In the rows, zero is written as 128.
Facts:
babrur {Ψ=43}
bakeskon {Φ=nodo, τ=zuplek, Ψ=941}
belis {Ψ=941}
bemek {Φ=vatror, τ=gribo, Ψ=88}
bibri {Φ=nodo, τ=zukladrom, Ψ=529}
bibrur {Φ=ploplal, τ=kaskar, Ψ=88}
bigrobri {Φ=babrur, τ=tafer, Ψ=908}
binas {Φ=rafi, τ=vidrin, Ψ=289}
bitu {Φ=dorenek, Ψ=43}
bofeluk {Φ=gepleduk, τ=zadror, Ψ=941}
bofli {Ψ=88}
bome {Φ=treklik, τ=vigel, Ψ=88}
brakle {Φ=skiplos, τ=nobol, Ψ=529}
bralos {Φ=tatre, Ψ=908}
bredren {Φ=treklik, Ψ=941}
brero {Φ=ploplal, τ=poflak, Ψ=529}
brezer {Φ=bofli, τ=flotrum, Ψ=908}
brigror {Φ=bofli, τ=rutrel, Ψ=614}
brinun {Φ=rupem, τ=fivi, Ψ=529}
brirobrel {Ψ=941}
brode {Φ=podri, τ=dubraskin, Ψ=88}
budek {Φ=sotri, τ=kluflek, Ψ=941}
bulagal {Φ=ponal, τ=nodur, Ψ=43}
davom {Φ=gogi, τ=stomam, Ψ=529}
defon {Φ=nodo, τ=dradran, Ψ=88}
deko {Φ=brirobrel, τ=gogrok, Ψ=88}
dibu {Φ=fistur, τ=trilon, Ψ=88}
didrum {Φ=klesabi, Ψ=88}
dipum {Φ=babrur, τ=bigrobri, Ψ=43}
dorenek {Ψ=88}
dradran {Φ=nodo, τ=trodom, Ψ=88}
dragane {Ψ=88}
drakol {Φ=sotri, τ=budek, Ψ=289}
drakulo {Φ=brirobrel, τ=nazum, Ψ=941}
draskul {Φ=brirobrel, τ=sike, Ψ=88}
drobeplir {Φ=repa, τ=lebula, Ψ=88}
drostester {Φ=dorenek, τ=drubritrom, Ψ=908}
drubritrom {Φ=dorenek, τ=marik, Ψ=88}
drukul {Φ=rupem, τ=keflon, Ψ=88}
druri {Φ=sotri, τ=moter, Ψ=88}
dubraskin {Φ=podri, τ=mabupla, Ψ=43}
fabin {Φ=dragane, τ=zugar, Ψ=908}
fefi {Φ=kidruk, Ψ=614}
fefun {Φ=brirobrel, τ=fudel, Ψ=43}
feklol {Φ=dragane, τ=vifo, Ψ=43}
fetok {Φ=dorenek, τ=nosto, Ψ=908}
fistur {Ψ=43}
fivi {Φ=rupem, Ψ=941}
fladris {Φ=flotras, τ=plozipe, Ψ=941}
flaki {Φ=trepleklon, Ψ=908}
flalik {Φ=grodrem, Ψ=941}
fledres {Φ=ponal, τ=gonal, Ψ=88}
flegru {Φ=skiplos, Ψ=43}
flezum {Φ=kibra, Ψ=941}
fliska {Φ=ploplal, τ=brero, Ψ=88}
fliski {Φ=flotras, Ψ=43}
flotras {Ψ=289}
flotrum {Φ=bofli, τ=stisen, Ψ=289}
flotrur {Φ=vatror, τ=mokomer, Ψ=88}
floze {Φ=vatror, Ψ=941}
flura {Φ=fistur, τ=truklem, Ψ=908}
fudel {Φ=brirobrel, τ=skudan, Ψ=908}
fulizol {Φ=dragane, τ=fabin, Ψ=529}
galar {Φ=gepleduk, τ=bofeluk, Ψ=43}
gepleduk {Ψ=88}
geskik {Φ=kibra, τ=ramo, Ψ=614}
gogi {Ψ=941}
gogon {Φ=babrur, τ=klikligi, Ψ=289}
gogrok {Φ=brirobrel, τ=listofo, Ψ=43}
goke {Φ=gogi, τ=stiguplam, Ψ=43}
goki {Φ=dorenek, τ=stomokle, Ψ=529}
gonal {Φ=ponal, τ=regren, Ψ=43}
gorur {Φ=dorenek, τ=drostester, Ψ=941}
goskapos {Φ=nodo, τ=defon, Ψ=529}
grafle {Φ=ploplal, τ=patuple, Ψ=941}
graskem {Φ=ponal, τ=plisal, Ψ=941}
gredu {Φ=ploplal, τ=fliska, Ψ=529}
greklekla {Φ=sotri, τ=plesun, Ψ=43}
greskelo {Φ=flotras, τ=taskar, Ψ=908}
gribo {Φ=vatror, τ=stakir, Ψ=289}
grivik {Φ=ploplal, τ=stupi, Ψ=529}
grodrem {Ψ=43}
grodru {Φ=kidruk, τ=sitrek, Ψ=88}
grovimu {Φ=rafi, Ψ=88}
grugri {Φ=skiplos, τ=brakle, Ψ=43}
gususas {Φ=ponal, τ=skeledru, Ψ=941}
guzel {Φ=grodrem, τ=flalik, Ψ=43}
kaskar {Φ=ploplal, τ=gredu, Ψ=529}
keflon {Φ=rupem, τ=brinun, Ψ=289}
kege {Φ=rupem, τ=drukul, Ψ=289}
kibra {Ψ=43}
kidro {Φ=sotri, τ=lilu, Ψ=289}
kidruk {Ψ=529}
kimik {Φ=klesabi, τ=didrum, Ψ=908}
klesabi {Ψ=43}
klikligi {Φ=babrur, τ=dipum, Ψ=614}
klogram {Φ=vatror, τ=flotrur, Ψ=43}
kludral {Φ=flotras, τ=nitok, Ψ=908}
kluflek {Φ=sotri, τ=greklekla, Ψ=614}
klugrim {Φ=fistur, Ψ=43}
klutos {Φ=kidruk, τ=toklas, Ψ=43}
lebula {Φ=repa, τ=skodrul, Ψ=88}
lilu {Φ=sotri, τ=drakol, Ψ=908}
listofo {Φ=brirobrel, τ=fefun, Ψ=941}
logruk {Φ=vatror, τ=klogram, Ψ=43}
lolam {Φ=belis, τ=trunutros, Ψ=614}
mabupla {Φ=podri, τ=nikliklum, Ψ=88}
marik {Φ=dorenek, τ=bitu, Ψ=614}
matam {Φ=flotras, τ=greskelo, Ψ=529}
mikalek {Φ=kibra, τ=geskik, Ψ=614}
mobas {Φ=vatror, τ=floze, Ψ=289}
mokomer {Φ=vatror, τ=bemek, Ψ=289}
moter {Φ=sotri, Ψ=941}
mozi {Φ=skiplos, τ=flegru, Ψ=88}
mufi {Φ=skiplos, τ=plimek, Ψ=941}
musor {Φ=nodo, τ=bibri, Ψ=614}
napul {Φ=flotras, τ=fliski, Ψ=43}
natruni {Φ=repa, τ=sitrin, Ψ=43}
nazum {Φ=brirobrel, Ψ=614}
negun {Φ=rafi, τ=pligan, Ψ=614}
nido {Φ=gogi, τ=goke, Ψ=614}
nikliklum {Φ=podri, Ψ=88}
nitok {Φ=flotras, τ=napul, Ψ=614}
nitren {Φ=kibra, τ=flezum, Ψ=43}
nobol {Φ=skiplos, τ=stivok, Ψ=88}
nodo {Ψ=941}
nodur {Φ=ponal, Ψ=43}
noklor {Φ=klesabi, τ=kimik, Ψ=289}
nosto {Φ=dorenek, τ=gorur, Ψ=43}
patre {Φ=treklik, τ=trotro, Ψ=941}
patuple {Φ=ploplal, Ψ=908}
pazum {Φ=gogi, τ=ronis, Ψ=43}
pevor {Φ=flotras, τ=zenetre, Ψ=529}
pibagon {Φ=fistur, τ=dibu, Ψ=43}
piflagrim {Φ=repa, Ψ=614}
plastar {Φ=bofli, τ=skola, Ψ=43}
plesun {Φ=sotri, τ=stotul, Ψ=43}
plezu {Φ=kibra, τ=mikalek, Ψ=908}
pligan {Φ=rafi, τ=binas, Ψ=88}
plimek {Φ=skiplos, τ=grugri, Ψ=941}
plisal {Φ=ponal, τ=treklim, Ψ=941}
ploplal {Ψ=88}
plozipe {Φ=flotras, τ=pevor, Ψ=88}
plufi {Φ=treklik, τ=bome, Ψ=43}
podri {Ψ=43}
poflak {Φ=ploplal, τ=grafle, Ψ=908}
ponal {Ψ=529}
puskeskel {Φ=podri, τ=stegufle, Ψ=289}
rafi {Ψ=941}
ramo {Φ=kibra, τ=stikil, Ψ=43}
redra {Φ=gepleduk, Ψ=908}
regren {Φ=ponal, τ=skogru, Ψ=941}
repa {Ψ=43}
risis {Φ=kidruk, τ=grodru, Ψ=43}
ronis {Φ=gogi, Ψ=289}
ruflum {Φ=tatre, τ=bralos, Ψ=43}
rupem {Ψ=43}
rutrel {Φ=bofli, Ψ=289}
senadru {Φ=kidruk, τ=vaflan, Ψ=43}
setru {Φ=ploplal, τ=grivik, Ψ=941}
sike {Φ=brirobrel, τ=drakulo, Ψ=43}
sitrek {Φ=kidruk, τ=senadru, Ψ=43}
sitrin {Φ=repa, τ=piflagrim, Ψ=43}
skaba {Φ=rafi, τ=grovimu, Ψ=88}
skeledru {Φ=ponal, τ=bulagal, Ψ=88}
skiklon {Φ=trepleklon, τ=staskas, Ψ=941}
skiplos {Ψ=43}
skodaskin {Φ=ploplal, τ=bibrur, Ψ=43}
skodrul {Φ=repa, τ=natruni, Ψ=289}
skogru {Φ=ponal, τ=gususas, Ψ=43}
skola {Φ=bofli, τ=brigror, Ψ=529}
skudan {Φ=brirobrel, τ=draskul, Ψ=43}
sotri {Ψ=43}
sotros {Φ=dorenek, τ=fetok, Ψ=614}
sotul {Φ=ponal, τ=graskem, Ψ=43}
stafla {Φ=babrur, τ=gogon, Ψ=43}
stakir {Φ=vatror, τ=mobas, Ψ=908}
staskas {Φ=trepleklon, τ=flaki, Ψ=289}
stegufle {Φ=podri, τ=brode, Ψ=941}
stiguplam {Φ=gogi, τ=davom, Ψ=941}
stikil {Φ=kibra, τ=nitren, Ψ=941}
stilus {Φ=ploplal, τ=skodaskin, Ψ=88}
stisen {Φ=bofli, τ=plastar, Ψ=529}
stivok {Φ=skiplos, τ=mozi, Ψ=908}
stomam {Φ=gogi, τ=pazum, Ψ=614}
stomokle {Φ=dorenek, τ=sotros, Ψ=43}
stotul {Φ=sotri, τ=druri, Ψ=43}
stubretre {Φ=klesabi, τ=noklor, Ψ=43}
stupi {Φ=ploplal, τ=stilus, Ψ=941}
tafer {Φ=babrur, Ψ=43}
taflom {Φ=kidruk, τ=tobor, Ψ=529}
taskar {Φ=flotras, τ=kludral, Ψ=529}
tatre {Ψ=88}
tobor {Φ=kidruk, τ=fefi, Ψ=88}
toklas {Φ=kidruk, τ=risis, Ψ=529}
tozik {Φ=tatre, τ=ruflum, Ψ=43}
treklik {Ψ=941}
treklim {Φ=ponal, τ=fledres, Ψ=88}
trepleklon {Ψ=289}
trilon {Φ=fistur, τ=klugrim, Ψ=88}
trodom {Φ=nodo, τ=musor, Ψ=289}
trotro {Φ=treklik, τ=plufi, Ψ=941}
truklem {Φ=fistur, τ=pibagon, Ψ=908}
trunutros {Φ=belis, Ψ=289}
vabra {Φ=belis, τ=vesal, Ψ=908}
vaflan {Φ=kidruk, τ=taflom, Ψ=941}
vaman {Φ=grodrem, τ=guzel, Ψ=289}
vatror {Ψ=908}
vegrum {Φ=trepleklon, τ=skiklon, Ψ=43}
vesal {Φ=belis, τ=lolam, Ψ=614}
vidrin {Φ=rafi, τ=skaba, Ψ=43}
vifo {Φ=dragane, τ=fulizol, Ψ=908}
vigel {Φ=treklik, τ=bredren, Ψ=614}
vonik {Φ=trepleklon, τ=vegrum, Ψ=43}
vusazus {Φ=fistur, τ=flura, Ψ=43}
zadror {Φ=gepleduk, τ=redra, Ψ=908}
zenetre {Φ=flotras, τ=matam, Ψ=43}
zifik {Φ=nodo, τ=goskapos, Ψ=908}
zugar {Φ=dragane, Ψ=43}
zukladrom {Φ=nodo, τ=bakeskon, Ψ=43}
zuplek {Φ=nodo, Ψ=88}

Known rows:
kluflek: [137 128 127 125 129 114 130 122 138 129  99 123 107 145 141 144 111 155
 129 113 136 123 127 126 141 123]
vigel: [140 126 115 129 122 106 137 125 129 133 105 126 103 142 135 144 121 153
 126 124 145 128 116 121 123 137]
fliski: [120 127  90 120 123 100 137 125 118 134 128 124  68 145 153 134  99 173
 138  55 153 132 155 142 102 137]
plesun: [129 122  98 123 127 105 126 141 127 138 108 121  91 145 154 145 108 162
 135  92 140 121 143 123 133 137]
vegrum: [143 118 101 124 121  90 134 155 128 136  88 121 117 139 138 149 125 151
 126 148 122 113 122 113 137 127]
napul: [125 127 110 133 120  93 131 139 123 138 120 124  75 142 153 140 106 169
 133  67 149 125 148 149 117 134]
grodru: [137 122 101 121 136 117 134 125 142 132  95 120 100 145 152 142 109 153
 131 113 123 111 134 104 132 123]
brinun: [139 116  79 118 130 137 142 112 130 135  97 125 109 144 135 136 114 155
 127 129 139 136 124 129 136 139]
mobas: [137 122 102 131 133 108 146 119 134 124 115 123  87 137 137 135 110 163
 130  88 156 125 147 139 123 140]
klogram: [138 119  88 112 121 104 135 137 121 135  86 122 111 143 134 145 115 157
 125 150 116 122 133 111 136 114]
taskar: [136 124 104 130 131 130 139 118 138 138 108 125 100 143 143 134 107 160
 132  98 152 136 137 145 139 136]
geskik: [141 120 104 117 132 114 136 126 133 125  91 119 112 138 142 144 113 153
 128 128 125 113 134 103 137 128]
vidrin: [135 123 105 120 126 106 127 146 126 136  93 121 108 141 150 148 113 158
 130 121 124 118 134 125 145 124]
brode: [140 121  94 119 131 118 144 118 136 133  91 122  99 144 135 143 113 154
 126 135 123 114 126 105 121 120]
bulagal: [124 131 150 145 126  92 117 158 134 146 127 122  83 140 172 147 112 165
 137  52 160 119 132 161 138 141]
stomam: [136 132 109 120 119 115 147  97 124 127 100 132 101 146 116 137 105 162
 126 119 135 138 131 129 119 107]
davom: [141 117 108 129 130 130 137 128 137 136  97 126 117 144 141 138 118 150
 129 128 142 130 121 129 145 139]
fefun: [131 126 118 116 124 119 120 130 125 141  96 126 115 152 150 146 106 156
 134 120 123 131 123 126 156 116]
grivik: [148 122  83 131 137 137 135 127 128 133  85 120 125 149 132 139 120 149
 124 142 132 130 129 119 153 127]

Rows:
No name comes twice in this set of rows, the named rows included.
[123 131 157 151 120  89 116 163 132 152 128 124  74 144 166 150 120 165
 136  49 170 125 123 165 132 157]  nodur

The same objects again, as new rows of numbers:
Known rows:
noklor: [154 131 102 133 117 136  70 125 111  99 117 108 126 133 113 153 121 128
  93 130 163 125 127 119 131 109 149 174 147  86 150  73 130]
binas: [151 137 107 133 117 135  69 125 113  98 121 112 127 122 110 155 120 125
 101 130 160 124 121 121 129 104 151 178 140  89 146  83 132]
kege: [157 125  95 133 119 138  72 125 109 102 113 104 125 145 116 152 122 131
  86 129 167 124 133 116 133 114 146 170 154  84 153  64 129]
mobas: [134 170 136 134 111 125  64 126 121  91 141 133 134  65  95 161 116 111
 138 134 140 124  92 132 120  79 163 195 107 103 127 130 142]
greklekla: [154 151 130 126 118 136  94 139 117 112 128 126 148  95 104 169 124 125
 122 130 146 132 120 125 109  97 155 187 130 107 137 125 153]
sitrin: [159 143 124 127 120 137  96 137 115 112 125 123 148 105 106 168 125 128
 114 129 151 132 126 122 110 101 152 184 137 104 140 115 151]
grodrem: [181 133 123 128 108 133  99 127 121 130 129 126 149  86 108 163 139 118
 117 123 152 131 130 126 109 106 146 191 146 107 143  98 131]
fliski: [137 174 151 135 119 116  86 133 121 102 158 142 155  32  85 178 117 117
 160 134 128 138  95 135  97  82 164 205  98 112 115 180 160]
bitu: [140 180 154 129 112 128  93 143 128 103 150 151 158  48  91 166 119 109
 144 138 122 131  98 124 106  80 164 203 109 114 124 164 159]
ruflum: [169 125 106 126 122 143  99 136 110 117 113 110 144 140 116 164 126 136
  92 126 162 133 144 116 115 117 145 174 157  96 151  87 145]
gredu: [122 172 124 122 115 139  96 119 120  98 136 138 158  77  89 166 131 135
 148 125 122 128 109 136 107  89 156 201 118 122 130 117 146]
bibri: [127 166 127 131 119 137  94 134 117 107 130 121 150  91 102 166 133 134
 138 122 122 128 110 141 123  95 152 192 124 114 136 115 146]
nitok: [146 132 138 124 139 139 108 139 120 133 148 128 172  52  92 180 122 146
 149 126 116 150 123 149  93  97 160 202 117 120 108 151 162]
dibu: [174 133 126 119 127 147  97 147 123 135 123 134 155 109 104 187 110 134
 125 128 134 146 129 139 101 108 147 186 149  98 120  98 174]
dorenek: [192 131 131 121 111 148 101 151 140 149 137 153 164  90 109 164 123 116
 115 133 117 142 133 125 113 118 144 190 170  98 129  83 154]
plozipe: [183 107 102 124 136 144  95 144 115 139 120 117 151 139 112 183 109 150
 105 127 146 152 150 132 104 131 138 173 171  86 129  78 166]
flura: [183 106 105 129 122 130  60 128 113 110 113 119 118 132 108 161 106 131
  86 119 157 131 122 125 122 102 153 171 159  78 133  73 132]
stupi: [181 106 111 116 128 165  93 128 106 111 117 122 146 116 120 166 129 113
 100 144 163 157 130 115 103 103 164 179 139 105 140  95 150]
patre: [189  93 103 124 133 163  91 141 102 122 109 104 141 139 130 161 127 117
  84 143 172 154 140 116 118 116 158 171 149  97 145  83 150]

Rows:
No name comes twice in this set of rows, the named rows included.
[144 132  96 127 125 145  96 131 105 117 107  96 143 149 115 163 135 152
 107 117 151 127 141 137 128 118 139 175 150 105 151  68 138]  toklas
[164 106 112 117 137 162 118 149 119 140 121 116 169 124 115 161 129 152
  96 125 130 143 154 126 112 119 149 181 161 108 135  87 152]  sotros
[144 145 152 117 133 146 109 139 122 134 138 131 169  47  93 185 128 138
 158 122 116 146 110 159  92  79 163 205 105 130 107 151 167]  fefi
[115 185 135 123 113 135  94 118 123  95 144 146 160  54  84 170 129 129
 163 126 114 128  97 142 104  80 160 209 104 127 122 136 150]  brero
[156 149 131 126 119 135  93 135 113 113 124 121 143  96 105 176 127 128
 126 126 152 135 118 132 106  93 153 186 127 108 137 124 153]  senadru
[159 166 160 122 122 139  93 149 131 127 141 154 157  54  94 196 110 118
 159 130 109 150  95 152  95  81 159 200 119 108 105 145 183]  zuplek
[170 129 135 126 125 155  87 147 116 112 135 132 153  83 115 160 122  99
 114 153 143 152 111 118 115  94 170 189 121 107 129 131 159]  gorur
[187  86  98 130 138 154  87 137  99 122 118  99 142 136 128 163 124 124
  86 144 173 159 144 116 116 125 156 168 151  91 144  92 147]  fladris
[142 134  90 120 121 151 100 119 110 108 112 113 149 146 108 159 135 152
 104 120 145 129 145 124 118 119 142 179 158 107 152  61 134]  grivik
[145 143 147 118 131 150 112 148 129 131 145 141 177  56  96 169 125 135
 140 130 106 143 119 140 101  91 163 203 121 124 113 144 164]  marik
[145 131  90 129 123 149  99 139 113 115 114 106 151 158 116 147 132 148
  89 125 142 124 150 117 138 129 139 174 166  98 157  60 134]  goki
[169 125 122 137 123 113  51 125 116 104 137 131 122  81  94 168  99 126
 118 123 142 136 103 133 112  93 161 185 134  82 116 120 137]  greskelo
[165 129 115 126 123 141  96 135 108 118 112 108 140 131 113 172 129 136
 103 124 163 135 135 126 111 108 146 174 147 100 148  96 147]  risis
[157 148 125 128 117 139  96 144 120 110 131 130 152 106 106 159 124 123
 107 133 141 131 127 113 116 105 153 184 143 101 143 116 150]  nosto
[139 134  92 135 128 134  92 129 107 113 125 101 149 132 108 160 127 154
 112 123 143 130 141 130 126 127 140 180 149 100 145  86 136]  pevor

Now the same objects, written a new way:
Known rows:
gogrok: [ 74 124 128 150  96 119 116 158 179 141 135 121 111 158 115  73  75 102
 125 128 169 147 117  82 138 172 131]
bigrobri: [ 92 112 141 134  95 125  98 143 163 167 164 116 154 130 108  65  91 138
 140 132 167  97 109  86 111 176 161]
sike: [104 133 143 147 115 151 108 126 152 113 165 103 127 202  85  76 101 134
 155 119 150 106 130  71 101 171 165]
zuplek: [114 112 151 145 121 157  95 112 149 118 174  94 140 173  66 102 120 167
 169 109 156  85 130  96 112 166 196]
treklik: [122 114 146 136 120 117 111 159 157 151 153 101 129 147  93  95  91 102
 119 119 187 143 124  73 159 169 177]
podri: [107 132 146 147 122 124 108 159 159 121 150 112 124 179 108  80  86  76
 122 134 147 132 126  59 138 168 161]
stakir: [102 116 146 132 103 136  96 131 155 159 173 110 159 145  98  66  99 149
 150 129 160  84 113  82  99 176 171]
stikil: [105 112 136 139 106 126 117 145 163 157 156  99 125 145  88  87  92 144
 136 106 195 139 122  97 137 172 167]
noklor: [ 73  86 136 155 104 103  85 152 191 162 134 124 138  54 125  82  99 152
 126 134 151 100 104 133 148 172 164]
repa: [106 133 146 147 121 124 108 158 160 121 149 112 124 180 108  80  86  77
 122 134 148 131 126  58 139 168 161]
klutos: [ 68 123 126 150  90 117 117 163 183 145 129 125 108 151 118  74  73  99
 120 131 176 154 114  83 147 172 124]
nido: [ 81 108 127 142  93 107 121 166 184 173 140 108 114 115 104  91  73 113
 119 111 207 167 112 112 168 171 146]
fliska: [110 119 148 145 117 139  83 133 156 112 188  95 139 163  78  93 115 184
 171 107 173 117 131 125 108 166 199]
flotrum: [ 72  86 136 155 104 103  85 151 191 163 133 124 137  54 124  82  98 152
 127 133 151  99 104 133 148 172 165]
stubretre: [ 69 125 126 152  93 111 118 167 182 144 133 121 109 149 123  71  70  97
 118 127 170 154 115  91 143 173 130]
skiklon: [ 95 110 131 140 100 114 119 156 172 166 147 104 119 131  98  85  83 135
 126 110 202 153 118 100 150 173 157]
fliski: [113 139 160 154 114 169 122 118 133  94 178  91 141 219  78  84 112 172
 156 106 131 104 133  82  72 167 189]
pevor: [ 71 126 141 156  90 131 133 159 174 131 146 108 122 137 107  91  79 116
 119 114 158 163 113 121 136 167 149]
flezum: [114 114 141 138 112 135 114 134 154 148 165  93 130 161  78  88 101 156
 146 103 189 126 127  92 126 173 179]

Rows:
No name comes twice in this set of rows, the named rows included.
[ 79  86 137 154 109 110  83 144 188 160 137 122 139  61 117  83 103 154
 133 133 148  90 106 128 142 171 167]  drakol
[ 99 131 141 149 113 142 110 134 156 117 162 104 125 194  93  73  96 128
 149 118 150 115 128  78 105 173 164]  klugrim
[ 85  88 143 151 109 124  80 133 178 149 144 119 145  80 105  89 115 171
 144 134 150  79 111 118 134 171 177]  trodom
[110 116 150 131 112 118  92 154 158 162 160 118 157 130 112  73  90  96
 124 145 157  99 111  59 131 171 167]  vatror
[ 70 131 129 146  94 112 104 173 187 129 160 114 115 135 110  78  76 111
 136 120 189 180 118 127 146 170 145]  grivik
[ 70 107 131 134  79 110 103 160 180 185 140 130 142 102 123  68  78 118
 122 142 187 124 100  86 140 177 134]  zifik
[109 112 138 139 108 130 115 140 158 152 160  96 127 154  83  87  96 149
 141 104 194 134 125  94 131 172 174]  bredren
[125 119 148 135 120 157 108 116 144 132 182  85 138 184  56  98 112 160
 166  99 182 108 133  89 113 168 193]  nazum
[ 91 116 153 141  90 136 113 142 153 158 165 111 161 132 108  73  96 165
 132 125 157 107 107  96  96 173 170]  greskelo
[100 129 146 140 115 137 107 151 166 120 150 112 125 163  89 101  92  66
 129 136 164 138 124  63 161 165 158]  kidruk
[122 116 146 135 115 151 110 121 144 138 171  91 135 178  64  93 112 166
 158 104 191 113 131  79 118 171 186]  bakeskon
[120 128 156 128 111 149  77 124 139 128 208 100 171 175  81  65 120 194
 180 122 169  86 126  90  69 174 200]  poflak
[ 88 128 136 148 103 137 112 142 164 127 148 113 118 182  98  77  90 119
 140 125 163 128 123  73 122 172 147]  sitrek
[113 113 140 136 109 140 112 131 153 147 162  96 129 164  74  92 104 158
 148 107 197 129 127  83 130 172 175]  vaflan

